Where the symbols take the units:
z444: ko>z261, gi>z504, zu>z822, ra>z979, te>z199, fi>z939
z810: ko>z415, gi>z879, zu>z220, ra>z538, te>z49, fi>z806
z261: ko>z35, gi>z686, zu>z211, ra>z7, te>z133, fi>z724
z239: ko>z505, gi>z180, zu>z260, ra>z439, te>z267, fi>z342
z983: ko>z945, gi>z718, zu>z771, ra>z613, te>z56, fi>z689
z686: ko>z456, gi>z211, zu>z939, ra>z444, te>z645, fi>z541
z603: ko>z688, gi>z154, zu>z698, ra>z523, te>z748, fi>z49
z652: ko>z180, gi>z129, zu>z404, ra>z332, te>z439, fi>z742
z62: ko>z893, gi>z200, zu>z282, ra>z925, te>z668, fi>z874
z879: ko>z128, gi>z220, zu>z752, ra>z266, te>z369, fi>z920
z645: ko>z247, gi>z261, zu>z686, ra>z199, te>z440, fi>z489
z724: ko>z795, gi>z541, zu>z809, ra>z211, te>z456, fi>z620
z211: ko>z489, gi>z939, zu>z756, ra>z504, te>z261, fi>z809
z520: ko>z822, gi>z683, zu>z199, ra>z142, te>z689, fi>z645
z199: ko>z133, gi>z7, zu>z444, ra>z945, te>z520, fi>z686
z920: ko>z487, gi>z315, zu>z24, ra>z752, te>z998, fi>z840
z515: ko>z504, gi>z520, zu>z683, ra>z654, te>z979, fi>z133
z541: ko>z521, gi>z809, zu>z328, ra>z939, te>z489, fi>z748
z73: ko>z748, gi>z523, zu>z795, ra>z35, te>z809, fi>z154
z689: ko>z444, gi>z515, zu>z520, ra>z771, te>z765, fi>z440
z217: ko>z718, gi>z560, zu>z732, ra>z396, te>z613, fi>z142
z752: ko>z806, gi>z344, zu>z82, ra>z57, te>z879, fi>z24
z415: ko>z24, gi>z128, zu>z998, ra>z369, te>z344, fi>z409
z680: ko>z266, gi>z603, zu>z154, ra>z73, te>z620, fi>z274
z883: ko>z811, gi>z505, zu>z937, ra>z267, te>z41, fi>z964
z342: ko>z502, gi>z727, zu>z811, ra>z260, te>z937, fi>z668
z154: ko>z57, gi>z698, zu>z658, ra>z795, te>z680, fi>z369
z480: ko>z267, gi>z439, zu>z192, ra>z112, te>z153, fi>z180
z260: ko>z127, gi>z41, zu>z742, ra>z652, te>z239, fi>z811
z44: ko>z56, gi>z613, zu>z343, ra>z978, te>z571, fi>z718
z192: ko>z239, gi>z652, zu>z129, ra>z840, te>z480, fi>z41
z727: ko>z138, gi>z811, zu>z797, ra>z41, te>z127, fi>z339
z282: ko>z396, gi>z28, zu>z243, ra>z502, te>z62, fi>z450
z822: ko>z211, gi>z440, zu>z133, ra>z515, te>z444, fi>z247
z916: ko>z652, gi>z153, zu>z275, ra>z43, te>z840, fi>z267
z806: ko>z409, gi>z920, zu>z315, ra>z220, te>z128, fi>z223
z487: ko>z153, gi>z112, zu>z223, ra>z806, te>z43, fi>z439
z979: ko>z7, gi>z689, zu>z515, ra>z718, te>z945, fi>z822
z370: ko>z613, gi>z396, zu>z874, ra>z62, te>z978, fi>z560
z502: ko>z200, gi>z138, zu>z962, ra>z127, te>z925, fi>z243
z35: ko>z328, gi>z456, zu>z489, ra>z645, te>z756, fi>z795
z748: ko>z538, gi>z680, zu>z603, ra>z328, te>z622, fi>z57
z939: ko>z724, gi>z756, zu>z247, ra>z822, te>z686, fi>z328
z43: ko>z332, gi>z409, zu>z487, ra>z128, te>z24, fi>z275
z266: ko>z810, gi>z688, zu>z57, ra>z748, te>z658, fi>z752
z439: ko>z585, gi>z192, zu>z652, ra>z223, te>z275, fi>z260
z505: ko>z797, gi>z937, zu>z127, ra>z585, te>z742, fi>z502
z668: ko>z243, gi>z339, zu>z62, ra>z811, te>z138, fi>z370
z396: ko>z343, gi>z874, zu>z571, ra>z200, te>z893, fi>z732
z450: ko>z732, gi>z44, zu>z613, ra>z243, te>z874, fi>z983
z732: ko>z654, gi>z56, zu>z942, ra>z571, te>z217, fi>z945
z962: ko>z28, gi>z668, zu>z339, ra>z727, te>z502, fi>z893
z369: ko>z82, gi>z810, zu>z879, ra>z658, te>z274, fi>z998
z56: ko>z142, gi>z942, zu>z983, ra>z450, te>z560, fi>z765
z112: ko>z275, gi>z223, zu>z840, ra>z920, te>z409, fi>z192
z138: ko>z282, gi>z962, zu>z668, ra>z342, te>z964, fi>z978
z153: ko>z129, gi>z275, zu>z480, ra>z409, te>z332, fi>z585
z523: ko>z680, gi>z795, zu>z521, ra>z456, te>z328, fi>z698
z942: ko>z630, gi>z983, zu>z718, ra>z44, te>z732, fi>z979
z560: ko>z771, gi>z732, zu>z56, ra>z874, te>z343, fi>z630
z809: ko>z622, gi>z328, zu>z73, ra>z756, te>z724, fi>z680
z585: ko>z883, gi>z239, zu>z180, ra>z480, te>z404, fi>z127
z344: ko>z920, gi>z82, zu>z415, ra>z274, te>z220, fi>z572
z893: ko>z44, gi>z370, zu>z396, ra>z339, te>z243, fi>z217
z756: ko>z541, gi>z247, zu>z35, ra>z440, te>z211, fi>z73
z688: ko>z879, gi>z57, zu>z274, ra>z680, te>z538, fi>z344
z654: ko>z689, gi>z142, zu>z630, ra>z560, te>z718, fi>z683
z127: ko>z964, gi>z342, zu>z727, ra>z180, te>z505, fi>z962
z128: ko>z572, gi>z998, zu>z806, ra>z810, te>z82, fi>z487
z978: ko>z450, gi>z893, zu>z370, ra>z668, te>z28, fi>z343
z937: ko>z925, gi>z127, zu>z342, ra>z239, te>z883, fi>z138
z925: ko>z339, gi>z964, zu>z502, ra>z505, te>z811, fi>z282
z658: ko>z49, gi>z538, zu>z266, ra>z622, te>z154, fi>z879
z24: ko>z223, gi>z572, zu>z43, ra>z82, te>z920, fi>z916
z223: ko>z480, gi>z840, zu>z332, ra>z315, te>z487, fi>z652
z409: ko>z916, gi>z487, zu>z112, ra>z998, te>z572, fi>z480
z57: ko>z220, gi>z274, zu>z49, ra>z603, te>z266, fi>z82
z180: ko>z937, gi>z260, zu>z41, ra>z192, te>z585, fi>z727
z622: ko>z698, gi>z620, zu>z748, ra>z541, te>z795, fi>z266
z840: ko>z439, gi>z332, zu>z916, ra>z24, te>z112, fi>z129
z521: ko>z154, gi>z622, zu>z620, ra>z724, te>z523, fi>z538
z742: ko>z727, gi>z883, zu>z505, ra>z404, te>z260, fi>z925
z41: ko>z342, gi>z742, zu>z883, ra>z129, te>z180, fi>z797
z404: ko>z41, gi>z267, zu>z585, ra>z153, te>z652, fi>z505
z200: ko>z370, gi>z282, zu>z28, ra>z964, te>z339, fi>z571
z243: ko>z571, gi>z978, zu>z893, ra>z962, te>z282, fi>z613
z538: ko>z369, gi>z266, zu>z688, ra>z620, te>z698, fi>z220
z339: ko>z978, gi>z62, zu>z200, ra>z797, te>z962, fi>z396
z28: ko>z874, gi>z243, zu>z978, ra>z138, te>z200, fi>z44
z49: ko>z344, gi>z369, zu>z810, ra>z698, te>z57, fi>z128
z571: ko>z560, gi>z450, zu>z44, ra>z28, te>z396, fi>z942
z247: ko>z809, gi>z35, zu>z456, ra>z133, te>z939, fi>z523
z771: ko>z979, gi>z654, zu>z142, ra>z217, te>z983, fi>z520
z220: ko>z998, gi>z752, zu>z344, ra>z688, te>z810, fi>z315
z274: ko>z752, gi>z49, zu>z369, ra>z154, te>z688, fi>z415
z315: ko>z112, gi>z24, zu>z572, ra>z344, te>z806, fi>z332
z129: ko>z260, gi>z404, zu>z267, ra>z916, te>z192, fi>z883
z275: ko>z404, gi>z480, zu>z439, ra>z487, te>z916, fi>z239
z456: ko>z73, gi>z489, zu>z724, ra>z261, te>z247, fi>z521
z964: ko>z62, gi>z502, zu>z138, ra>z937, te>z797, fi>z28
z332: ko>z192, gi>z916, zu>z153, ra>z572, te>z223, fi>z404
z945: ko>z683, gi>z765, zu>z979, ra>z942, te>z142, fi>z444
z343: ko>z983, gi>z217, zu>z560, ra>z370, te>z44, fi>z654
z572: ko>z840, gi>z43, zu>z409, ra>z415, te>z315, fi>z153
z698: ko>z274, gi>z658, zu>z538, ra>z521, te>z603, fi>z810
z440: ko>z939, gi>z133, zu>z645, ra>z520, te>z504, fi>z35
z620: ko>z658, gi>z748, zu>z680, ra>z809, te>z521, fi>z688
z795: ko>z603, gi>z521, zu>z622, ra>z489, te>z73, fi>z658
z142: ko>z515, gi>z630, zu>z945, ra>z732, te>z771, fi>z199
z504: ko>z686, gi>z822, zu>z440, ra>z689, te>z7, fi>z756
z613: ko>z942, gi>z343, zu>z217, ra>z893, te>z450, fi>z771
z133: ko>z756, gi>z645, zu>z261, ra>z683, te>z822, fi>z456
z267: ko>z742, gi>z585, zu>z239, ra>z275, te>z129, fi>z937
z718: ko>z765, gi>z771, zu>z654, ra>z343, te>z942, fi>z515
z489: ko>z523, gi>z724, zu>z541, ra>z686, te>z35, fi>z622
z874: ko>z217, gi>z571, zu>z450, ra>z282, te>z370, fi>z56
z998: ko>z43, gi>z806, zu>z920, ra>z879, te>z415, fi>z112
z82: ko>z315, gi>z415, zu>z128, ra>z49, te>z752, fi>z43
z683: ko>z440, gi>z199, zu>z7, ra>z630, te>z515, fi>z261
z797: ko>z668, gi>z925, zu>z964, ra>z883, te>z727, fi>z200
z811: ko>z962, gi>z797, zu>z925, ra>z742, te>z342, fi>z62
z630: ko>z520, gi>z945, zu>z765, ra>z56, te>z654, fi>z7
z328: ko>z620, gi>z73, zu>z523, ra>z247, te>z541, fi>z603
z765: ko>z199, gi>z979, zu>z689, ra>z983, te>z630, fi>z504
z7: ko>z645, gi>z444, zu>z504, ra>z765, te>z683, fi>z211

In the rows, zero is written as 61.

The rows follow the links: the fewer symbols apart two units are, the more alike their rows tend to be.

Here are some units, each with a row of numbers. One shown again gets a slightly different row.
z24: 53 76 22 50 49 68 49 101 48 55 24 105 30 46 45 75 68 70 43 32 60 51 89 36 17 44 67 37 46 45 55 82 76 54 77 17 72 25 40 54 72 56 47
z261: 77 35 95 67 31 50 68 30 86 17 84 27 86 88 89 78 50 75 109 82 46 75 47 82 66 75 48 74 87 74 53 50 53 76 85 94 77 80 76 76 81 71 70
z686: 79 34 92 65 27 50 67 33 87 14 78 30 85 85 92 81 48 77 109 81 46 76 51 83 59 74 47 70 92 75 53 54 55 77 87 95 78 74 75 78 80 73 66
z56: 72 48 101 50 84 56 49 35 78 78 38 18 94 18 79 39 54 43 66 65 68 71 90 86 37 78 52 34 80 79 69 84 78 71 35 95 43 21 81 70 39 68 46
z998: 69 71 27 51 34 56 49 96 73 28 25 103 34 51 73 78 55 75 55 36 49 69 87 39 13 47 56 36 74 46 54 82 77 67 81 22 78 25 43 67 80 67 47
z328: 56 37 75 49 25 64 49 56 53 26 39 42 72 59 53 91 62 85 114 55 45 57 88 71 5 66 65 37 52 70 47 84 77 55 99 71 89 25 68 56 92 57 44
z450: 83 60 88 66 92 45 65 37 96 78 79 34 83 45 101 31 47 37 46 76 72 77 51 80 100 74 45 71 98 73 77 54 56 82 22 91 32 75 76 82 28 76 67
z247: 81 35 88 57 21 50 55 41 89 9 54 33 81 70 93 85 49 79 111 67 42 76 72 78 28 72 47 49 90 73 50 69 68 76 93 85 82 46 74 77 85 73 54
z396: 74 65 82 72 96 53 71 39 81 90 88 39 77 59 84 31 55 37 38 80 73 72 38 75 115 71 51 82 83 69 73 43 47 73 20 86 33 94 70 74 29 67 74
z43: 46 81 19 55 57 71 52 101 38 69 31 107 28 51 32 70 69 67 38 33 62 47 81 32 27 45 72 43 35 43 58 77 74 48 72 15 69 33 41 45 70 49 49
z44: 84 59 92 62 90 46 63 34 96 74 73 31 86 41 103 31 46 38 47 75 72 81 57 79 90 73 46 64 100 73 74 57 60 83 21 92 34 67 76 82 29 76 62
z192: 63 89 23 74 76 61 75 85 65 73 82 108 29 79 64 48 59 51 12 59 66 63 31 35 107 45 60 88 66 45 66 37 43 65 45 28 49 101 40 62 47 62 76
z502: 44 78 55 57 109 73 57 67 35 123 50 63 58 28 30 30 72 40 20 54 82 49 73 57 73 61 73 52 31 60 74 70 70 44 19 52 35 46 57 46 29 49 57
z698: 48 49 54 70 19 68 71 58 41 29 86 67 57 111 38 96 69 89 101 69 47 51 36 56 66 58 70 85 39 60 46 41 47 50 108 57 92 96 58 48 98 54 74
z342: 61 83 42 49 98 62 50 82 63 101 29 82 47 12 63 32 60 40 12 39 76 61 87 51 47 54 60 35 60 52 74 82 77 62 23 40 36 25 52 61 32 63 47
z668: 43 76 60 63 110 74 65 59 33 125 67 57 61 39 29 31 73 37 22 66 86 47 55 61 93 61 74 67 30 61 75 58 57 46 21 61 33 68 61 45 26 48 62
z339: 44 76 61 66 109 72 67 56 36 123 73 55 61 46 31 30 74 37 22 67 83 47 51 61 100 60 73 71 33 63 74 53 54 45 20 63 32 77 63 45 29 50 67
z404: 75 90 25 69 77 53 71 86 82 68 76 107 32 69 86 47 52 49 10 57 68 73 39 38 103 47 52 80 86 44 69 41 48 71 38 28 44 90 42 75 44 69 75
z133: 73 32 95 70 36 53 71 27 77 27 92 23 87 93 80 75 55 73 107 86 50 69 39 82 78 75 54 82 80 75 55 42 49 71 82 101 75 92 80 71 77 69 75
z243: 58 69 74 73 103 63 73 45 55 106 91 48 73 61 55 30 65 37 31 78 79 59 35 68 120 65 64 86 56 65 76 40 45 59 20 77 32 97 68 61 28 60 76
z688: 66 53 47 73 18 59 74 66 67 13 88 80 47 113 68 94 59 86 88 68 43 64 30 51 75 56 58 87 66 53 46 38 45 62 103 51 90 99 55 64 95 63 78
z683: 47 36 101 71 62 70 71 23 37 73 89 9 92 82 37 64 71 64 100 88 63 49 39 86 84 79 71 80 37 82 60 46 51 47 66 104 65 87 81 48 65 51 71
z282: 52 72 69 71 106 68 70 50 47 114 87 50 66 57 42 31 69 38 28 74 81 54 36 66 116 63 68 81 45 66 75 42 47 53 20 72 33 92 64 51 28 54 74
z267: 77 89 26 68 78 51 69 86 86 67 70 107 33 64 89 45 51 47 8 54 67 75 44 38 97 43 50 79 88 42 70 46 51 74 37 28 45 85 42 77 42 71 72
z560: 80 52 97 51 85 49 51 35 89 72 47 21 91 21 94 38 52 41 61 68 69 76 84 85 52 78 49 41 93 76 73 79 74 77 28 94 39 32 81 78 34 75 47
z748: 39 44 63 63 23 74 63 59 28 37 66 53 62 93 22 98 75 89 107 63 48 43 59 63 38 61 77 65 22 64 46 58 58 42 110 62 95 67 61 42 100 45 63
z112: 40 84 16 60 65 74 59 97 27 83 44 108 26 58 22 66 76 64 29 39 65 41 66 34 54 41 77 59 23 44 59 65 65 42 67 14 65 55 37 42 65 46 59
z765: 41 39 104 58 77 75 58 28 31 90 64 3 94 51 23 57 73 57 91 75 69 43 66 88 55 80 76 55 24 82 64 67 66 43 55 101 57 53 84 41 56 47 57
z622: 40 40 66 57 23 73 56 58 29 35 54 49 66 80 28 96 74 89 108 61 50 44 69 66 23 63 77 52 26 64 44 68 66 44 108 65 93 50 64 42 98 47 58
z82: 78 68 31 55 25 50 54 90 85 12 36 101 37 62 89 82 51 79 62 42 46 76 75 41 23 49 49 45 89 45 50 74 71 77 88 28 81 42 44 77 84 72 51
z752: 82 65 32 59 20 48 58 86 92 5 47 99 40 74 97 84 47 80 67 47 40 77 66 45 35 50 47 56 95 46 51 65 64 79 95 32 84 53 47 78 87 75 56

Each walk starts at a row. The symbols on each line, taken left to right, move it on to the next unit.
Answer with the unit's row; about right is enough.
80 35 88 57 23 49 57 41 89 10 62 33 83 72 94 83 50 79 111 68 42 75 69 78 35 72 48 55 91 73 52 66 64 77 91 87 83 53 76 78 87 73 58
te te zu ko zu 63 37 80 51 22 60 48 55 65 21 38 41 75 59 64 90 59 80 110 57 45 63 89 73 6 69 59 37 64 68 47 83 77 64 99 73 88 26 72 63 90 63 47
gi ko te ko gi ra ra 69 35 83 51 22 56 49 51 76 14 42 38 79 61 77 86 54 82 111 57 43 70 83 75 10 69 52 40 77 70 50 79 75 70 97 79 86 31 72 71 90 67 47
65 73 26 50 38 59 48 98 66 35 24 104 33 47 67 77 58 75 52 30 53 66 89 40 11 47 59 35 66 45 53 84 78 65 83 20 75 24 43 62 77 65 44
gi zu gi fi te 41 87 19 67 74 74 68 93 33 86 64 108 27 73 26 60 72 59 23 48 69 47 46 35 82 44 75 75 31 42 61 51 52 44 59 20 60 80 38 42 58 48 69
ko ko gi ra ra 41 87 17 64 71 75 63 95 28 86 59 108 26 69 24 60 74 61 25 46 69 44 52 35 73 43 75 70 26 45 61 53 57 41 62 17 60 73 39 41 60 47 65
83 53 96 56 88 47 56 35 96 71 60 26 90 28 103 33 44 40 54 71 69 80 71 83 70 77 44 53 102 74 73 70 67 81 25 93 34 48 80 82 32 77 56
ko te ko ko 43 37 103 64 70 75 66 24 32 80 81 5 93 70 27 62 73 62 97 84 66 45 50 87 74 79 75 69 28 82 60 51 56 42 63 104 63 75 82 43 62 48 68
gi ko fi gi gi te zu 74 34 84 54 21 53 51 47 81 12 45 37 79 62 83 86 52 81 111 59 42 72 81 75 16 71 54 42 83 70 50 76 73 72 94 80 85 35 72 74 86 70 50
71 67 81 71 98 54 74 40 74 93 92 44 75 61 78 31 54 36 38 80 75 68 34 72 118 69 54 85 76 67 76 40 45 68 18 83 33 95 70 71 27 67 75
te zu gi ra fi fi 67 49 100 48 82 58 46 38 69 79 39 16 94 18 74 42 58 45 72 62 71 67 92 87 35 78 58 31 71 78 70 87 79 67 37 96 42 21 81 69 40 64 43
te gi gi ko 43 40 103 53 80 72 54 32 37 94 53 7 93 40 29 53 73 56 86 70 71 47 78 86 43 80 74 44 30 83 65 74 73 45 52 100 53 36 84 44 53 50 52
78 60 39 67 17 51 67 75 85 3 72 93 45 100 90 87 50 83 78 60 41 74 43 47 62 52 50 76 89 50 49 47 52 77 97 43 89 82 49 77 92 71 72
te ko ko te zu ko 42 82 18 54 60 74 55 101 32 71 35 108 27 53 27 68 73 67 35 35 64 44 77 32 34 43 74 48 29 43 58 74 69 44 70 16 67 40 38 44 68 48 53
fi fi gi te gi te ko 75 88 37 52 89 51 52 87 83 81 35 94 40 24 86 35 51 40 9 41 71 73 79 45 55 51 51 44 87 49 72 75 74 75 27 34 38 37 50 74 32 69 49
66 86 42 49 97 57 50 83 67 93 28 84 45 16 68 32 59 41 11 40 76 63 88 50 47 53 58 36 69 51 75 82 76 65 25 38 35 26 52 64 31 66 46
zu ra ra te te 54 90 18 74 75 65 75 86 52 81 80 108 28 81 50 52 65 54 17 58 69 56 34 35 105 46 65 89 51 43 67 38 43 56 48 26 52 99 39 55 51 58 78
zu ra ra gi 49 79 20 51 52 70 51 99 43 59 26 105 28 47 39 72 70 68 42 32 58 51 86 36 24 43 71 39 41 44 57 80 75 50 73 17 70 29 40 50 72 54 49
81 90 31 60 83 49 59 85 91 69 48 104 37 41 99 37 47 42 5 46 70 77 65 42 74 49 47 57 98 44 73 63 64 79 31 29 41 56 44 82 37 75 59
zu ra ra te te 38 86 15 62 70 75 62 97 27 85 54 109 27 64 21 61 75 64 27 44 67 41 58 33 62 41 76 63 22 43 60 61 60 41 64 17 62 63 38 40 63 45 63
gi fi zu te fi fi 45 81 55 56 108 72 55 73 37 121 43 67 56 23 34 31 69 38 17 52 81 48 78 55 66 58 73 47 34 59 73 72 70 48 21 51 33 42 56 47 29 50 52
